Below are the code and all the weights of a small trained network. Each question names an input and a class and asks about switching units off, where a switched-off unit gives its printed mean instead of its output.

import numpy as np


def w(rows, s, z=0):
    codes = np.array(rows[::2]) - 128.0
    scale = np.full(codes.shape[1], s)
    scale[-1] = z or s
    return codes * scale


def norm(h):
    return h / np.sqrt((h * h).mean(-1, keepdims=True) + 1e-5)


def f(y):
    return np.maximum(y, 0)


def log_softmax(a):
    a = a - a.max(-1, keepdims=True)
    return a - np.log(np.exp(a).sum(-1, keepdims=True))


def net(x, mask):
    res = np.array(x, float).reshape(1, 4) / 4 @ E
    u = 0
    for l in range(3):
        y = f(norm(res) @ A[l][:, :-1].T + A[l][:, -1])
        res = res + np.where(mask[u : u + 9], y, B[l][:, -1]) @ B[l][:, :-1]
        u += 9
    return log_softmax(norm(res)[-1] @ U[:, :-1].T + U[:, -1])


A, B = {}, {}
E = w([
[255,76,177],'x0',
[160,205,102],'x1',
[131,125,127],'x2',
[187,67,32],'x3',
],0.003)
A[0] = w([
[136,177,110,40],'L0N1',
[167,11,133,151],'L0N2',
[91,169,121,153],'L0N3',
[75,21,208,42],'L0N4',
[52,5,162,3],'L0N5',
[88,15,101,103],'L0N6',
[97,90,191,149],'L0N7',
[167,191,113,40],'L0N8',
[138,220,58,42],'L0N9',
],0.012,0.0011)
B[0] = w([
[118,130,89,157],'L0N1',
[85,183,170,254],'L0N2',
[126,107,154,192],'L0N3',
[180,154,156,228],'L0N4',
[144,107,106,225],'L0N5',
[135,180,89,222],'L0N6',
[150,164,41,194],'L0N7',
[111,254,154,166],'L0N8',
[98,174,98,204],'L0N9',
],0.0099,0.0057)
A[1] = w([
[47,186,69,110],'L1N1',
[202,160,103,61],'L1N2',
[83,92,52,254],'L1N3',
[119,149,133,111],'L1N4',
[171,135,193,16],'L1N5',
[124,103,245,241],'L1N6',
[84,130,166,168],'L1N7',
[211,131,160,213],'L1N8',
[162,135,54,89],'L1N9',
],0.012,0.0015)
B[1] = w([
[126,99,161,255],'L1N1',
[145,154,106,193],'L1N2',
[98,112,203,163],'L1N3',
[131,167,132,162],'L1N4',
[92,134,141,156],'L1N5',
[25,96,131,148],'L1N6',
[196,135,53,149],'L1N7',
[1,117,155,179],'L1N8',
[173,135,170,171],'L1N9',
],0.0081,0.0087)
A[2] = w([
[44,114,26,18],'L2N1',
[186,227,81,160],'L2N2',
[166,83,68,70],'L2N3',
[105,243,135,185],'L2N4',
[253,126,146,133],'L2N5',
[164,74,170,253],'L2N6',
[155,38,223,67],'L2N7',
[186,140,9,64],'L2N8',
[135,254,120,112],'L2N9',
],0.0073,0.0017)
B[2] = w([
[88,149,77,132],'L2N1',
[124,111,54,196],'L2N2',
[167,107,2,128],'L2N3',
[183,52,153,254],'L2N4',
[66,229,145,140],'L2N5',
[52,168,177,134],'L2N6',
[117,173,143,136],'L2N7',
[86,139,92,135],'L2N8',
[163,103,131,236],'L2N9',
],0.0079,0.0097)
U = w([
[129,210,116,190],'0',
[9,132,192,148],'1',
[124,119,152,252],'2',
[151,24,147,115],'3',
[79,93,98,3],'4',
],0.014,0.0042)

Each question gives the input, the list of numbers given to net, and the class t.
The units are the neurons (one row each of A and B). Each row of codes is followed by its name. A weight is (code - 128) times the scale printed after its matrix; where a second scale follows, it is the last column's (A, B and U).
mask holds one flag per neuron, layer by layer. A switched-off neuron (its flag False) gives its mean, the last column of its row in B, instead of its output. The means were averaged over made-up inputs and are rounded, as every weight is.
A unit's drop is (log p(t) with every unit on - log p(t) with that unit switched off) / (log p(t) with every unit on - log p(t) with every unit switched off).
The circuit of an input: a set's keep is (log p(t) with only the set's units on - log p(t) with every unit switched off) / (log p(t) with every unit on - log p(t) with every unit switched off). Starting from the 12 units with the biggest drops (on a tie, the unit counted first), units are removed one at a time, each time the one whose removal leaves the highest keep (on an exact tie, the one counted first), for as long as the keep stays at least 0.8.
circuit, biggest first: the units of the circuit, biggest drop first
most important unit: the unit with the biggest drop
k most important neurons: the k neurons with the biggest drops, biggest first
k most important neurons of layer l: the k neurons of layer l with the biggest drops, biggest first
input [2,-6,-2,-6], class 0: circuit, biggest first : L0N7
input [6,5,1,5], class 1: 3 most important neurons : L0N7, L0N6, L0N9
input [5,-1,3,-3], class 1: circuit, biggest first : L0N6, L1N8, L1N6
input [5,-8,-7,0], class 0: circuit, biggest first : L0N7, L0N6
input [8,0,-6,6], class 1: 2 most important neurons of layer 0 : L0N7, L0N9
input [4,2,-5,-6], class 3: circuit, biggest first : L0N2, L0N6
input [-6,-7,5,-3], class 0: 3 most important neurons : L0N4, L2N5, L1N9
input [-5,-8,-6,7], class 0: 4 most important neurons : L1N8, L0N4, L0N6, L1N9
input [0,-7,4,-4], class 0: 2 most important neurons : L0N7, L2N5
input [-5,-3,-6,7], class 3: 3 most important neurons of layer 0 : L0N6, L0N4, L0N3
input [2,-1,-3,-4], class 3: 4 most important neurons : L0N7, L1N8, L0N6, L0N9
input [-3,3,0,-6], class 3: 2 most important neurons : L1N8, L0N2
input [6,2,0,5], class 1: 4 most important neurons : L0N7, L0N9, L1N6, L0N6
input [-1,6,-2,-8], class 3: most important unit : L0N2
input [4,-7,2,6], class 0: 2 most important neurons : L0N6, L0N4
input [-3,3,3,4], class 3: 2 most important neurons : L0N2, L1N8
input [7,4,-5,4], class 1: 2 most important neurons : L0N7, L0N6
input [-1,1,4,-7], class 3: 2 most important neurons : L0N7, L1N9
input [4,-3,-2,-6], class 3: 4 most important neurons : L0N7, L1N8, L0N6, L0N9
input [-1,3,-4,8], class 3: most important unit : L0N4
input [8,-7,-1,-2], class 1: 4 most important neurons : L0N2, L1N8, L0N9, L0N4
input [5,-1,5,4], class 1: 3 most important neurons of layer 0 : L0N7, L0N9, L0N1
input [-6,-3,-6,-8], class 3: 2 most important neurons of layer 1 : L1N7, L1N8
input [8,-7,1,-8], class 1: 2 most important neurons of layer 0 : L0N6, L0N9
input [-3,-8,6,2], class 0: 2 most important neurons of layer 0 : L0N6, L0N4
